Small tables with named rows and columns. After each table, cells are looked up by row and column.

Lop =
columns: Nelodiz, Bub, Fimilo
Zipele: [129, 139, 115]
Libena: [151, 60, 148]
Nelenur: [207, 166, 125]
Toge: [87, 59, 145]
Fuzaf: [93, 168, 87]
Momu: [15, 116, 96]
Gike: [40, 59, 135]
Dagelo: [143, 54, 148]
Rodak: [207, 154, 132]
Sefog: [37, 89, 115]

Nelodiz of Momu = 15
Fimilo of Gike = 135
Fimilo of Zipele = 115
Fimilo of Fuzaf = 87
Fimilo of Toge = 145
Nelodiz of Nelenur = 207
Nelodiz of Gike = 40
Bub of Libena = 60
Bub of Fuzaf = 168
Nelodiz of Sefog = 37
Bub of Momu = 116
Fimilo of Dagelo = 148
Which row has the largest Bub? Fuzaf

Table Gez
,Defameb,Belufut,Dupu,Pagumad,Meb,Rupu,Zub,Nit,Zodigek,Ris
Zokugo,151,125,144,151,143,149,167,149,141,149
Zuniz,202,125,118,165,158,169,245,32,80,119
Puput,222,189,170,137,135,209,140,149,156,193
Ramatu,192,82,105,179,150,169,219,79,110,119

Ris of Ramatu is 119
Dupu of Ramatu is 105
Defameb of Zokugo is 151
Pagumad of Zokugo is 151
Rupu of Zuniz is 169
Dupu of Zuniz is 118
Belufut of Zuniz is 125
Zodigek of Ramatu is 110
Ris of Zuniz is 119
Ris of Zokugo is 149
Pagumad of Puput is 137
Rupu of Ramatu is 169
Meb of Zuniz is 158
Zodigek of Puput is 156
Meb of Zokugo is 143
Belufut of Ramatu is 82
Defameb of Ramatu is 192
Rupu of Puput is 209
Row with the largest Rupu: Puput

Lofa:
         Mepo  Des  Toragim  Bom
Vuvera     55  131       73   51
Vop        88   48      106  105
Fusuzum    85  223      139   93
Tugoz     182  183      102  165
Rorudud   211   46      211   49
Bepigop    63   48      191  217
Gona       86  157      136  113

Rorudud, Des: 46
Bepigop, Bom: 217
Gona, Mepo: 86
Rorudud, Bom: 49
Vuvera, Mepo: 55
Vop, Toragim: 106
Vop, Bom: 105
Vop, Mepo: 88
Bepigop, Mepo: 63
Vuvera, Des: 131
Fusuzum, Toragim: 139
Vuvera, Toragim: 73
Fusuzum, Bom: 93
Vop, Des: 48
Tugoz, Bom: 165
Vuvera, Bom: 51
Rorudud, Toragim: 211

Kov:
,Tasevur,Bot,Zatoni,Tukefif
Mag,754,544,849,372
Nat,617,305,610,341
Fotu,478,205,365,799

Fotu, Zatoni -> 365
Nat, Bot -> 305
Nat, Tasevur -> 617
Fotu, Bot -> 205
Mag, Tukefif -> 372
Mag, Zatoni -> 849
Fotu, Tasevur -> 478
Fotu, Tukefif -> 799
Nat, Zatoni -> 610

Rom =
	Reb	Vadodoz
Vamira	70	135
Bop	162	236
Mugugi	169	79
Zelitem	168	111
Kot	61	108
Dat	198	104
Zores	42	116
Det	74	107
Suv	166	40
Tudapub	201	173

What is the Vadodoz of Zelitem in Rom?
111
What is the Vadodoz of Mugugi in Rom?
79
What is the Vadodoz of Vamira in Rom?
135
What is the Reb of Kot in Rom?
61
What is the Vadodoz of Det in Rom?
107
What is the Reb of Mugugi in Rom?
169
What is the Vadodoz of Tudapub in Rom?
173
What is the Reb of Det in Rom?
74
What is the Reb of Zelitem in Rom?
168
What is the Vadodoz of Suv in Rom?
40
What is the Vadodoz of Dat in Rom?
104
What is the Reb of Zores in Rom?
42
What is the Vadodoz of Kot in Rom?
108
What is the Reb of Dat in Rom?
198

Table Ratob
	Mazagod	Tobapim	Kasano	Natori	Bisube	Rin
Dop	0.521	0.407	0.689	0.650	0.421	0.506
Bevomu	0.377	0.284	0.580	0.521	0.460	0.641
Lar	0.497	0.834	0.572	0.684	0.244	0.356
Zinupaf	0.587	0.582	0.555	0.464	0.392	0.446
Lesevu	0.448	0.443	0.415	0.445	0.625	0.548
Kefiga	0.485	0.434	0.431	0.595	0.561	0.613
Dad	0.506	0.508	0.460	0.433	0.422	0.459
Fipude	0.432	0.501	0.563	0.466	0.504	0.527
Tumubek	0.632	0.674	0.697	0.638	0.544	0.475
Mir	0.643	0.632	0.611	0.568	0.542	0.479
Kadato	0.601	0.408	0.406	0.356	0.822	0.664

Dop, Bisube => 0.421
Kadato, Mazagod => 0.601
Dop, Kasano => 0.689
Bevomu, Mazagod => 0.377
Lar, Kasano => 0.572
Dad, Kasano => 0.460
Dad, Tobapim => 0.508
Kadato, Natori => 0.356
Zinupaf, Kasano => 0.555
Fipude, Natori => 0.466
Tumubek, Bisube => 0.544
Zinupaf, Tobapim => 0.582
Kadato, Rin => 0.664
Kefiga, Mazagod => 0.485
Lar, Tobapim => 0.834
Kadato, Bisube => 0.822
Dad, Rin => 0.459
Which row has the largest Natori? Lar

Vati:
|  | Detala | Tuv |
|---|---|---|
| Bomipi | 1089 | 8939 |
| Dogasi | 1863 | 9349 |
| Paro | 314 | 9588 |

What is the Tuv of Paro in Vati? 9588
What is the Detala of Bomipi in Vati? 1089
What is the Detala of Paro in Vati? 314
What is the Tuv of Dogasi in Vati? 9349
What is the Detala of Dogasi in Vati? 1863
What is the Tuv of Bomipi in Vati? 8939

Table Retu
	Veku	Binena	Lefed	Sez
Vug	33717	81628	26859	5938
Fegonu	34438	73121	41509	53339
Suzarif	62177	32844	14751	14678
Zofit	53369	73198	8140	69481
Rek	51790	41913	47863	75716
Kovelav	51449	30959	79809	57967
Kidukev	27288	77291	61934	93466
Let	55022	26282	72681	48945
Ziv	80078	21233	58558	48285
Pab	66153	52466	35438	44514

Ziv, Lefed: 58558
Vug, Lefed: 26859
Zofit, Lefed: 8140
Ziv, Sez: 48285
Kovelav, Veku: 51449
Pab, Veku: 66153
Let, Binena: 26282
Suzarif, Veku: 62177
Kidukev, Sez: 93466
Suzarif, Binena: 32844
Kovelav, Binena: 30959
Zofit, Sez: 69481
Zofit, Veku: 53369
Kovelav, Sez: 57967
Pab, Lefed: 35438
Fegonu, Lefed: 41509
Which row has the largest Binena? Vug

